Here is a tiny trained network, its code and every weight. The questions are about switching its units off for an input and a class, where a switched-off unit gives its printed mean instead of its output.

import numpy as np


def w(rows, s, z=0):
    codes = np.array(rows[::2]) - 128.0
    scale = np.full(codes.shape[1], s)
    scale[-1] = z or s
    return codes * scale


def norm(h):
    return h / np.sqrt((h * h).mean(-1, keepdims=True) + 1e-5)


def f(y):
    return y / 2 * (1 + np.tanh(0.7978845608 * (y + 0.044715 * y**3)))


def log_softmax(a):
    a = a - a.max(-1, keepdims=True)
    return a - np.log(np.exp(a).sum(-1, keepdims=True))


def net(x, mask):
    res = np.array(x, float).reshape(1, 5) / 4 @ E
    u = 0
    for l in range(2):
        y = f(norm(res) @ A[l][:, :-1].T + A[l][:, -1])
        res = res + np.where(mask[u : u + 9], y, B[l][:, -1]) @ B[l][:, :-1]
        u += 9
    return log_softmax(norm(res)[-1] @ U[:, :-1].T + U[:, -1])


A, B = {}, {}
E = w([
[111,159,49,91,65,65,185,65],'x0',
[221,210,34,194,124,203,80,89],'x1',
[8,47,54,247,116,221,201,163],'x2',
[72,131,66,137,221,107,31,43],'x3',
[143,146,209,116,181,215,220,3],'x4',
],0.0022)
A[0] = w([
[44,58,203,59,145,54,149,165,41],'L0N1',
[39,88,64,87,253,150,54,108,154],'L0N2',
[221,211,145,124,60,135,96,115,72],'L0N3',
[173,154,136,86,140,168,220,99,102],'L0N4',
[143,60,221,179,198,198,31,170,100],'L0N5',
[74,20,143,57,205,56,204,175,5],'L0N6',
[149,111,87,173,99,31,65,232,89],'L0N7',
[198,110,253,206,253,200,55,250,90],'L0N8',
[122,128,34,98,19,38,210,24,81],'L0N9',
],0.0038,0.0021)
B[0] = w([
[168,81,152,187,132,168,62,99,193],'L0N1',
[144,173,59,49,108,158,161,87,215],'L0N2',
[126,61,113,148,154,130,127,150,184],'L0N3',
[68,180,146,129,116,161,78,176,173],'L0N4',
[126,149,104,135,54,27,196,63,191],'L0N5',
[162,73,138,155,137,142,87,104,170],'L0N6',
[1,225,200,130,171,210,104,164,217],'L0N7',
[109,147,104,171,59,38,158,87,250],'L0N8',
[115,136,155,213,66,24,131,107,231],'L0N9',
],0.0051,0.0021)
A[1] = w([
[183,221,57,198,97,139,98,174,124],'L1N1',
[255,179,78,216,152,185,106,125,56],'L1N2',
[93,60,55,235,129,190,174,154,129],'L1N3',
[243,218,209,116,132,41,39,173,43],'L1N4',
[180,107,166,137,66,140,190,232,102],'L1N5',
[202,106,176,134,32,169,166,216,6],'L1N6',
[231,177,165,56,182,65,82,115,66],'L1N7',
[142,173,200,146,184,172,207,51,130],'L1N8',
[55,40,143,22,146,104,124,94,253],'L1N9',
],0.0048,0.0021)
B[1] = w([
[137,94,221,133,138,118,103,115,247],'L1N1',
[144,71,180,127,99,109,90,135,176],'L1N2',
[167,93,149,43,164,113,183,152,253],'L1N3',
[89,79,102,132,152,160,196,138,245],'L1N4',
[137,195,49,111,177,161,60,31,200],'L1N5',
[158,181,47,119,139,110,100,87,179],'L1N6',
[124,100,89,111,115,174,214,163,183],'L1N7',
[28,150,127,160,133,90,34,254,186],'L1N8',
[202,166,143,162,116,151,73,122,202],'L1N9',
],0.0062,0.0028)
U = w([
[128,55,85,79,173,177,255,154,139],'0',
[115,144,141,201,44,35,161,80,126],'1',
[20,187,160,141,164,170,44,197,68],'2',
[179,193,51,119,151,161,84,73,253],'3',
[204,7,200,146,135,152,47,106,63],'4',
],0.0078,0.0022)

Each question gives the input, the list of numbers given to net, and the class t.
The units are the neurons (one row each of A and B). Each row of codes is followed by its name. A weight is (code - 128) times the scale printed after its matrix; where a second scale follows, it is the last column's (A, B and U).
mask holds one flag per neuron, layer by layer. A switched-off neuron (its flag False) gives its mean, the last column of its row in B, instead of its output. The means were averaged over made-up inputs and are rounded, as every weight is.
A unit's drop is (log p(t) with every unit on - log p(t) with that unit switched off) / (log p(t) with every unit on - log p(t) with every unit switched off).
The circuit of an input: a set's keep is (log p(t) with only the set's units on - log p(t) with every unit switched off) / (log p(t) with every unit on - log p(t) with every unit switched off). Starting from the 12 units with the biggest drops (on a tie, the unit counted first), units are removed one at a time, each time the one whose removal leaves the highest keep (on an exact tie, the one counted first), for as long as the keep stays at least 0.8.
circuit, biggest first: the units of the circuit, biggest drop first
most important unit: the unit with the biggest drop
top k neurons: the k neurons with the biggest drops, biggest first
k most important neurons of layer l: the k neurons of layer l with the biggest drops, biggest first
input [0,1,4,-7,4], class 3: circuit, biggest first -> [L1N5 L1N6]
input [-4,-7,3,7,-2], class 3: circuit, biggest first -> [L0N2 L1N9]
input [-7,4,3,1,-7], class 1: top 3 neurons -> [L0N8 L0N5 L1N8]
input [4,2,1,3,3], class 1: top 2 neurons -> [L0N9 L0N7]
input [1,-7,-2,0,-5], class 4: 3 most important neurons of layer 1 -> [L1N8 L1N9 L1N5]
input [5,8,-5,3,-6], class 4: most important unit -> L1N1
input [-7,-3,-2,5,7], class 1: circuit, biggest first -> [L0N5 L0N8]
input [-7,0,7,1,-7], class 0: 2 most important neurons of layer 1 -> [L1N3 L1N8]
input [5,-7,-7,3,-6], class 0: circuit, biggest first -> [L1N4 L1N7 L0N8]
input [2,-8,0,-5,5], class 4: top 4 neurons -> [L0N6 L0N1 L0N7 L0N2]
input [-8,7,-5,6,8], class 1: 3 most important neurons of layer 1 -> [L1N5 L1N3 L1N2]
input [-2,7,7,2,1], class 0: 3 most important neurons of layer 0 -> [L0N1 L0N9 L0N6]
input [6,-4,3,-7,-2], class 3: circuit, biggest first -> [L1N5 L0N8 L1N6]
input [-3,-2,7,0,-6], class 0: top 3 neurons -> [L1N3 L1N8 L0N4]
input [-2,-5,-7,4,-5], class 0: most important unit -> L1N7
input [6,3,-8,1,-7], class 0: circuit, biggest first -> [L1N4 L1N7]
input [1,6,-7,3,-3], class 0: circuit, biggest first -> [L1N7 L1N4]
input [4,2,-5,4,-6], class 2: top 3 neurons -> [L0N7 L1N3 L0N5]
input [0,-4,-5,0,0], class 0: 3 most important neurons of layer 1 -> [L1N7 L1N4 L1N1]
input [2,4,-1,4,-6], class 2: circuit, biggest first -> [L0N7]
input [1,8,-7,-5,-2], class 4: 2 most important neurons of layer 0 -> [L0N3 L0N5]
input [-6,-7,6,5,2], class 4: top 2 neurons -> [L1N9 L0N6]
input [1,-7,-1,-4,6], class 4: top 3 neurons -> [L0N6 L0N1 L0N7]
input [-7,-1,-5,-7,-1], class 1: top 4 neurons -> [L0N8 L0N5 L1N3 L0N2]
input [7,8,-8,-7,-1], class 0: top 3 neurons -> [L1N4 L1N7 L0N8]
